[[138 127 124 130 123 126 135]
 [156 127 135 128 110 136 141]] -> 135

[[114 119 120 120 138 149]
 [116 120 148 124 123 125]] -> 148

[[115 126 104 156 154 107]
 [115 113 117 124 142 146]] -> 117

[[126 106 127 119 147 119 124]
 [123 142 129 128 124 136 118]] -> 129

[[114 130 133 126 116 130]
 [137 106 134 125 120 124]] -> 134

[[121 107 117 116 120 128]
 [118 142 138 133 121 128]] -> 138
---
Input: [137 130 123 125 154 144 137]
Output: 137, 137

Input: [105 108 123 112 113 103 110]
Output: 110, 105

Input:
[[145 148 118 148 106]
 [108 106 139 118 150]
 [149 112 142 107 112]]
Output: 106, 149

Input: [110 104 145 157 100]
Output: 100, 110

Input:
[[133 133 127 119 120 129 127]
 [119 119 138 125 105 123 135]
 [126 139 121 132 121 137 115]]
Output: 127, 126

Input: [110 154 117 123 123]
Output: 123, 110

Input:
[[149 132 152 115 126 130]
 [124 120 156 138 142 135]
 [111 120 107 124 135 109]]
Output: 130, 111

Input: [135 110 108 132 157 112]
Output: 112, 135
---
[[124 117 104 129 114]
 [123 128 109 125 112]]	125

[128 143 134 100]	134

[[100 149 146 106 149 149 133]
 [142 133 118 140 126 123 154]]	123

[[155 110 126 118 123 138]
 [135 126 130 129 126 120]
 [126 135 124 137 139 136]]	139

[132 135 117 144  98]	144

[[118 136 127 109 121 123 118]
 [130 136 153 124 121 119 130]]	119

[[103 124 140 126]
 [127 138 136 130]
 [ 99 133 130 122]]	130
---
[120 133 132 111 102 146] | 102
[149 119 132 105] | 132
[109 107 138 134 143 139 108] | 139
[141 128 122 155 126] | 155
[123 144 116 125 151] | 125
[114  98 108 129] | 108
[148 131 156 139 142 139 118] | 139
---
130	147	129	146	140	105	114
137	137	123	145	133	129	135
==> 129

132	143	130	128	130	122
140	156	129	128	134	120
111	104	132	124	113	127
==> 134

132	146	127	127	135	128	105
139	128	125	132	123	140	137
==> 140

153	139	152	108	112	142	109
115	122	154	117	125	123	107
155	148	140	140	117	134	124
==> 123

143	132	143	110	129	129	142
148	127	148	118	155	128	152
==> 128

113	155	150	130
127	152	138	105
118	149	143	109
==> 138
---
[[126 125 117 154]
 [106 104 114 132]
 [136 140 118 141]] gives 114

[[124 109 121 142 149]
 [132 152 137 109 101]
 [129 140 131 116 113]] gives 109

[[110 126 120 119]
 [125 152 146 109]
 [134 107 117 135]] gives 146

[[135 135 112 140 131 131]
 [137 130 106 139 130 138]
 [120 129 117 141 133 123]] gives 130

[[121 121 151 125 149 146]
 [118 119 154 126 148 149]
 [136 136 104 130 107 112]] gives 148

[[121 152 110 112 133 111 112]
 [127 102 142 148 114 142 137]
 [157 104 149 129 134 133 117]] gives 142
---
[111 126 136 105] yields 105, 111

[[126 114 128 120]
 [127 119 130 121]
 [126 154 120 152]] yields 120, 126

[121 143 118 107 112] yields 112, 121

[129 143 122 155 117] yields 117, 129

[151  98 156 149 109 148 154] yields 154, 151

[103 155 132 132] yields 132, 103

[[137 149 144 146 150 147 147]
 [124 107 117 114 105 115 120]
 [135 154 152 117 130 151 144]] yields 147, 135
---
[149 151 110 148 114] -> 110

[[114 125 116 128 134 138 114]
 [122 131 103 129 136 113 135]
 [104 140 129 135 130 120 128]] -> 134

[123 127 109 155 107 119] -> 155

[[135 131 138 109 153 128 141]
 [133 132 138 109 150 129 141]] -> 153

[131 119 106 157] -> 119

[[126 138 124 102]
 [135 156 128 116]
 [118 140 128 122]] -> 138
---
Input: [130 111 130 115 125 103]
Output: 130
Input: [140 102 121 148 147 133]
Output: 121
Input: [106 113 138 116 143 128]
Output: 138
Input: [139 134 155 145 131 135]
Output: 155
Input: [151 128 135 128 126 127]
Output: 135
Input: [148 141 123 157 124 122]
Output: 123
---
[[ 99 135 156 148 135]
 [120 137 133 140 142]] -> 137

[[141 122 124 124 110 110]
 [153 115 107 131 106 106]
 [120 136 137 124 130 125]] -> 115

[[125 137 140 125 107  99]
 [132 102 126 136 132 139]] -> 102

[[151 130 121 126 124 150]
 [100 121 123 118 135 129]] -> 121

[[142 121 138 150]
 [145 116 126 147]
 [145 100 134 141]] -> 116

[[109 133 150 148 131]
 [135 141 119 117 146]] -> 141

[[145 123 131 136]
 [153 125 125 114]] -> 125

[[136 141 122 126 137 133]
 [147 134 112 135 148 147]
 [113 108 143 138 100 122]] -> 134

[[137 134 126 131 144 137]
 [144 140 137 135 109 119]
 [134 102 113 125 118 138]] -> 140

[[129 103 122 115]
 [138  99 114 101]] -> 99
---
[155 128 137 149 137]
137
[107 129 118 114 116]
118
[129 127 131 151 144]
131
[158 132 125 133 115]
125
[121 119 111 120 149]
111
[116 131 106 135 150]
106
[155 128 111 109 107]
111
---
[[119, 141, 135, 136, 132, 129, 128, 127],
 [127, 124, 129, 129, 126, 120, 144, 131],
 [136, 119, 133, 128, 129, 123, 152, 132],
 [123, 121, 132, 132, 128, 122, 146, 125],
 [136, 131, 131, 126, 125, 130, 123, 128],
 [124, 126, 126, 141, 124, 127, 130, 126],
 [120, 128, 126, 129, 108, 134, 120, 135]] => 128

[[154, 131, 121, 142, 125, 121, 130, 136, 133, 117, 122, 128, 143, 144, 113, 138],
 [128, 120, 143, 121, 135, 124, 136, 128, 116, 134, 147, 110, 121, 126, 134, 144],
 [136, 128, 139, 119, 134, 137, 141, 128, 132, 142, 141, 107, 125, 123, 143, 140],
 [120, 114, 146, 123, 134, 110, 133, 126, 102, 130, 151, 113, 117, 126, 126, 149],
 [127, 130, 119, 127, 125, 126, 141, 118, 131, 148, 123, 127, 136, 120, 132, 137],
 [120, 116, 141, 125, 132, 111, 131, 126, 106, 129, 145, 119, 120, 127, 124, 145],
 [147, 128, 124, 141, 127, 127, 124, 133, 133, 122, 129, 128, 137, 144, 117, 137],
 [112, 129, 121, 127, 128, 136, 129, 132, 127, 139, 126, 138, 133, 118, 126, 121],
 [112, 122, 131, 132, 120, 140, 122, 130, 135, 118, 134, 138, 132, 124, 133, 124]] => 113

[[117, 114, 138, 146, 125, 134, 144, 139, 117, 136, 127],
 [112, 132, 122, 122, 128, 138, 118, 122, 137, 133, 125],
 [118, 129, 124, 125, 123, 139, 120, 110, 139, 138, 131],
 [147, 140, 117, 106, 135, 146, 111, 110, 149, 109, 109],
 [112, 138, 125, 124, 114, 108, 115, 120, 117, 139, 138],
 [125, 133, 116, 107, 149, 132, 121, 112, 126, 118, 116],
 [127, 118, 128, 116, 122, 130, 148, 155, 124, 128, 150],
 [110, 126, 123, 130, 129, 116, 129, 120, 122, 152, 144],
 [131, 112, 148, 146, 119, 132, 137, 142, 115, 105, 138],
 [140, 123, 142, 150, 111, 126, 131, 136, 134, 108, 128]] => 136

[[130, 126, 122, 128, 132, 131, 112, 127, 133, 120, 126, 130, 130],
 [119, 126, 150, 120, 129, 127, 133, 129, 136, 128, 125, 131, 131],
 [136, 119, 111, 115, 123, 135, 141, 122, 123, 145, 128, 122, 133],
 [132, 119, 126, 130, 127, 131, 131, 128, 131, 115, 138, 123, 133],
 [135, 129, 127, 131, 127, 133, 103, 124, 128, 120, 137, 122, 135],
 [112, 127, 109, 124, 128, 127, 146, 133, 123, 133, 130, 134, 131],
 [127, 129, 124, 134, 130, 126, 136, 130, 124, 121, 120, 135, 121],
 [126, 130, 129, 128, 125, 126, 108, 126, 133, 128, 130, 134, 129],
 [130, 130, 147, 129, 126, 126, 122, 124, 123, 131, 112, 130, 128]] => 130

[[125, 128, 131, 124, 116, 124, 124, 130, 131],
 [132, 132, 123, 136, 135, 132, 148, 142, 121],
 [127, 140, 128, 141, 118, 145, 154, 148, 115],
 [126, 128, 132, 125, 117, 120, 122, 128, 131],
 [122, 122, 137, 117, 116, 110, 103, 111, 143],
 [126, 116, 134, 117, 125, 117, 104, 109, 138],
 [124, 130, 128, 126, 114, 125, 120, 131, 131],
 [128, 130, 125, 131, 129, 131, 146, 139, 125],
 [127, 136, 130, 131, 120, 135, 145, 142, 124],
 [129, 136, 127, 134, 127, 133, 146, 143, 124]] => 130
